Below are the code and all the weights of a small trained network. Each question names an input and a class and asks about switching units off, where a switched-off unit gives its printed mean instead of its output.

import numpy as np


def w(rows, s, z=0):
    codes = np.array(rows[::2]) - 128.0
    scale = np.full(codes.shape[1], s)
    scale[-1] = z or s
    return codes * scale


def norm(h):
    return h / np.sqrt((h * h).mean(-1, keepdims=True) + 1e-5)


def f(y):
    return y / 2 * (1 + np.tanh(0.7978845608 * (y + 0.044715 * y**3)))


def log_softmax(a):
    a = a - a.max(-1, keepdims=True)
    return a - np.log(np.exp(a).sum(-1, keepdims=True))


def net(x, mask):
    res = np.array(x, float).reshape(1, 2) / 4 @ E
    u = 0
    for l in range(2):
        y = f(norm(res) @ A[l][:, :-1].T + A[l][:, -1])
        res = res + np.where(mask[u : u + 11], y, B[l][:, -1]) @ B[l][:, :-1]
        u += 11
    return log_softmax(norm(res)[-1] @ U[:, :-1].T + U[:, -1])


A, B = {}, {}
E = w([
[233,6,110],'x0',
[86,227,2],'x1',
],0.0027)
A[0] = w([
[109,171,86,15],'L0N0',
[156,171,62,80],'L0N1',
[155,122,218,188],'L0N2',
[18,135,122,132],'L0N3',
[133,151,51,34],'L0N4',
[49,148,46,55],'L0N5',
[141,2,193,142],'L0N6',
[149,180,34,6],'L0N7',
[189,88,123,111],'L0N8',
[101,168,64,119],'L0N9',
[58,115,151,204],'L0N10',
],0.0063,0.0014)
B[0] = w([
[112,53,112,127],'L0N0',
[89,120,183,138],'L0N1',
[35,125,38,190],'L0N2',
[201,155,122,152],'L0N3',
[49,140,151,134],'L0N4',
[143,3,171,154],'L0N5',
[54,146,85,254],'L0N6',
[96,129,131,148],'L0N7',
[182,176,68,163],'L0N8',
[128,77,208,149],'L0N9',
[133,169,36,152],'L0N10',
],0.0042)
A[1] = w([
[200,39,57,139],'L1N0',
[35,61,133,66],'L1N1',
[142,138,40,165],'L1N2',
[144,169,61,94],'L1N3',
[149,157,251,252],'L1N4',
[18,184,173,146],'L1N5',
[132,170,224,123],'L1N6',
[177,70,222,166],'L1N7',
[114,137,118,122],'L1N8',
[145,111,119,78],'L1N9',
[254,125,139,221],'L1N10',
],0.0068,0.0025)
B[1] = w([
[193,231,194,229],'L1N0',
[42,134,238,197],'L1N1',
[86,134,127,209],'L1N2',
[79,110,59,154],'L1N3',
[131,189,18,152],'L1N4',
[203,120,178,252],'L1N5',
[135,181,95,129],'L1N6',
[21,161,2,135],'L1N7',
[132,166,159,138],'L1N8',
[106,113,193,115],'L1N9',
[47,182,119,143],'L1N10',
],0.005,0.0037)
U = w([
[200,216,121,212],'0',
[51,84,213,220],'1',
[30,110,28,170],'2',
[163,43,85,5],'3',
[191,41,88,3],'4',
[153,10,64,13],'5',
[150,46,88,9],'6',
],0.011,0.0048)

Each question gives the input, the list of numbers given to net, and the class t.
The units are the neurons (one row each of A and B). Each row of codes is followed by its name. A weight is (code - 128) times the scale printed after its matrix; where a second scale follows, it is the last column's (A, B and U).
mask holds one flag per neuron, layer by layer. A switched-off neuron (its flag False) gives its mean, the last column of its row in B, instead of its output. The means were averaged over made-up inputs and are rounded, as every weight is.
A unit's drop is (log p(t) with every unit on - log p(t) with that unit switched off) / (log p(t) with every unit on - log p(t) with every unit switched off).
The circuit of an input: a set's keep is (log p(t) with only the set's units on - log p(t) with every unit switched off) / (log p(t) with every unit on - log p(t) with every unit switched off). Starting from the 12 units with the biggest drops (on a tie, the unit counted first), units are removed one at a time, each time the one whose removal leaves the highest keep (on an exact tie, the one counted first), for as long as the keep stays at least 0.8.
units of the circuit, in order: the units of the circuit, biggest drop first
unit that matters most: the unit with the biggest drop
k most important neurons: the k neurons with the biggest drops, biggest first
k most important neurons of layer l: the k neurons of layer l with the biggest drops, biggest first
drop when u is switched off: that unit's drop, to one decimal
input [1,5], class 1: 3 most important neurons of layer 0 => (L0N4 L0N7 L0N0)
input [0,-3], class 2: units of the circuit, in order => (L0N2 L1N0)
input [-5,7], class 1: 3 most important neurons of layer 0 => (L0N5 L0N0 L0N8)
input [6,3], class 0: 2 most important neurons => (L1N0 L1N1)
input [-3,-2], class 2: units of the circuit, in order => (L0N10 L1N0)
input [-3,-3], class 2: unit that matters most => L0N10
input [3,-2], class 2: 3 most important neurons of layer 0 => (L0N6 L0N5 L0N8)
input [5,7], class 1: 2 most important neurons of layer 0 => (L0N4 L0N1)
input [2,-3], class 2: 2 most important neurons => (L0N6 L0N5)
input [-3,7], class 1: 2 most important neurons => (L0N5 L0N0)
input [5,-5], class 0: 2 most important neurons => (L1N0 L0N8)
input [-3,-1], class 2: 3 most important neurons => (L0N3 L1N0 L0N4)
input [0,4], class 1: 2 most important neurons => (L1N1 L0N4)
input [2,6], class 1: unit that matters most => L1N1
input [-5,-5], class 0: 2 most important neurons of layer 1 => (L1N5 L1N1)
input [6,-5], class 0: drop when L1N9 is switched off => 0.0
input [-1,6], class 1: drop when L0N5 is switched off => 0.1
input [-1,5], class 1: drop when L0N5 is switched off => 0.2
